Below are the code and all the weights of a small trained network. Each question names an input and a target symbol and asks about switching units off, where a switched-off unit gives its printed mean instead of its output.

import numpy as np


def w(rows, s, z=0):
    codes = np.array(rows[::2]) - 128.0
    scale = np.full(codes.shape[1], s)
    scale[-1] = z or s
    return codes * scale


def norm(h):
    return h / np.sqrt((h * h).mean(-1, keepdims=True) + 1e-5)


def softmax(a):
    e = np.exp(a - a.max(-1, keepdims=True))
    return e / e.sum(-1, keepdims=True)


def log_softmax(a):
    a = a - a.max(-1, keepdims=True)
    return a - np.log(np.exp(a).sum(-1, keepdims=True))


def net(x, mask):
    ids = ['αβγδζλξτφ'.index(c) for c in x.split()]
    T = len(ids)
    res = E[ids] + P[:T]
    u = 0
    for l in range(3):
        r = norm(res)
        for j in range(2):
            rows = slice(2 * j, 2 * j + 2)
            q, k, v = (r @ M[l][rows].T for M in (Q, K, V))
            z = softmax(np.where(np.tri(T) > 0, q @ k.T / 2**0.5, -1e9)) @ v
            o = O[l][rows]
            res = res + np.where(mask[u + j], z, o[:, -1]) @ o[:, :-1]
        u += 2
    return log_softmax(norm(res)[-1] @ U[:, :-1].T + U[:, -1])


Q, K, V, O = {}, {}, {}, {}
E = w([
[207,177,66],'α',
[146,123,145],'β',
[163,159,72],'γ',
[159,138,143],'δ',
[223,134,96],'ζ',
[159,175,103],'λ',
[217,129,91],'ξ',
[246,79,41],'τ',
[132,1,200],'φ',
],0.0037)
P = w([
[131,143,148],'0',
[137,172,110],'1',
[93,248,209],'2',
[182,64,190],'3',
[107,167,126],'4',
[100,118,99],'5',
[171,87,208],'6',
[85,189,124],'7',
],0.015)
Q[0] = w([
[46,1,48],'L0H1',
[163,48,57],'L0H1',
[100,95,78],'L0H2',
[111,115,105],'L0H2',
],0.0097)
K[0] = w([
[60,57,52],'L0H1',
[110,123,2],'L0H1',
[127,251,145],'L0H2',
[140,115,78],'L0H2',
],0.0076)
V[0] = w([
[73,215,51],'L0H1',
[90,52,38],'L0H1',
[70,3,152],'L0H2',
[223,162,130],'L0H2',
],0.0063)
O[0] = w([
[12,230,139,115],'L0H1',
[124,229,240,2],'L0H1',
[237,2,30,23],'L0H2',
[108,153,188,206],'L0H2',
],0.0059,0.0048)
Q[1] = w([
[122,219,48],'L1H1',
[167,113,35],'L1H1',
[127,100,39],'L1H2',
[145,200,3],'L1H2',
],0.0059)
K[1] = w([
[115,109,219],'L1H1',
[147,88,144],'L1H1',
[176,128,53],'L1H2',
[160,200,2],'L1H2',
],0.0098)
V[1] = w([
[153,9,253],'L1H1',
[114,187,198],'L1H1',
[40,230,158],'L1H2',
[181,128,53],'L1H2',
],0.0055)
O[1] = w([
[120,70,230,114],'L1H1',
[255,170,131,220],'L1H1',
[134,20,105,251],'L1H2',
[60,143,185,57],'L1H2',
],0.0064,0.0027)
Q[2] = w([
[31,142,98],'L2H1',
[160,107,205],'L2H1',
[153,249,167],'L2H2',
[254,42,117],'L2H2',
],0.0073)
K[2] = w([
[130,39,102],'L2H1',
[149,163,86],'L2H1',
[2,203,140],'L2H2',
[199,113,202],'L2H2',
],0.0087)
V[2] = w([
[3,148,64],'L2H1',
[136,243,193],'L2H1',
[125,132,244],'L2H2',
[170,27,89],'L2H2',
],0.0061)
O[2] = w([
[35,57,3,108],'L2H1',
[79,225,40,250],'L2H1',
[14,208,192,195],'L2H2',
[203,210,62,87],'L2H2',
],0.0044,0.0021)
U = w([
[125,249,129,59],'α',
[82,111,190,235],'β',
[81,45,67,163],'γ',
[150,138,83,58],'δ',
[189,176,105,3],'ζ',
[157,108,46,173],'λ',
[199,164,115,37],'ξ',
[163,134,94,133],'τ',
[201,19,145,203],'φ',
],0.011,0.0025)

Each question gives the input, a string of symbols that net reads in full, and the target symbol t.
The units are the heads (2 rows each of Q, K, V and O). Each row of codes is followed by its name. A weight is (code - 128) times the scale printed after its matrix; where a second scale follows, it is the last column's (O and U).
mask holds one flag per head, layer by layer. A switched-off head (its flag False) gives its mean, the last column of its rows in O, instead of its output. The means were averaged over made-up inputs and are rounded, as every weight is.
A unit's drop is (log p(t) with every unit on - log p(t) with that unit switched off) / (log p(t) with every unit on - log p(t) with every unit switched off).
The circuit of an input: a set's keep is (log p(t) with only the set's units on - log p(t) with every unit switched off) / (log p(t) with every unit on - log p(t) with every unit switched off). Starting from all 6 units, units are removed one at a time, each time the one whose removal leaves the highest keep (on an exact tie, the one counted first), for as long as the keep stays at least 0.8.
units of the circuit, in order: the units of the circuit, biggest drop first
most important unit: the unit with the biggest drop
which heads matter: for each layer, one digit per head in row order, 1 if its drop is at least 0.15 and else 0, layers parted by /
drop when u is switched off: that unit's drop, to one decimal
input δ τ β α δ, target φ: most important unit => L0H1
input λ γ φ φ φ, target λ: which heads matter => 10 / 00 / 01
input λ ξ φ β δ, target λ: which heads matter => 11 / 01 / 00
input φ λ β τ α, target β: which heads matter => 00 / 11 / 01
input φ φ φ τ τ, target β: which heads matter => 00 / 11 / 00
input β α β φ β β β ξ, target γ: which heads matter => 11 / 11 / 10
input φ λ φ ζ α, target β: units of the circuit, in order => [L1H1, L2H2]
input λ φ λ β β ξ λ β, target λ: units of the circuit, in order => [L1H2, L0H1, L2H2]
input β φ ξ β λ, target γ: which heads matter => 11 / 10 / 10
input β δ γ β τ β α λ, target γ: units of the circuit, in order => [L0H1, L1H1, L0H2, L1H2]
input φ φ λ ξ δ, target β: which heads matter => 00 / 11 / 00
input δ φ β δ ζ φ β β, target φ: which heads matter => 11 / 11 / 10
input λ φ φ λ β τ, target α: which heads matter => 11 / 10 / 00
input λ φ φ γ λ β, target α: which heads matter => 10 / 10 / 00
input λ β φ λ λ, target λ: units of the circuit, in order => [L1H2, L2H2]
input β ξ λ γ φ β, target β: units of the circuit, in order => [L0H1]
input λ β φ φ β τ φ ζ, target λ: which heads matter => 11 / 01 / 01
input φ λ λ φ φ β φ δ, target β: units of the circuit, in order => [L1H2, L1H1, L0H1, L0H2]
input δ λ λ φ ξ, target φ: which heads matter => 11 / 11 / 10
input ζ β β φ φ λ, target α: units of the circuit, in order => [L0H1]
input β λ α β α, target γ: units of the circuit, in order => [L0H1, L1H1, L1H2, L0H2]
input φ φ λ α φ ξ, target α: which heads matter => 10 / 01 / 00
input β β φ α δ γ, target α: which heads matter => 10 / 00 / 00
input β φ φ φ ξ, target γ: units of the circuit, in order => [L0H1, L1H1]
input δ φ φ φ φ, target φ: units of the circuit, in order => [L2H1, L1H2]
input φ ξ λ φ δ λ, target β: which heads matter => 00 / 00 / 01
input φ λ ζ ζ γ, target β: most important unit => L1H2
input α φ φ λ α δ, target α: drop when L0H2 is switched off => 0.0
input β β φ α ξ τ, target α: drop when L2H2 is switched off => 0.0
input φ φ ζ β φ φ ξ ξ, target β: drop when L2H2 is switched off => 0.1
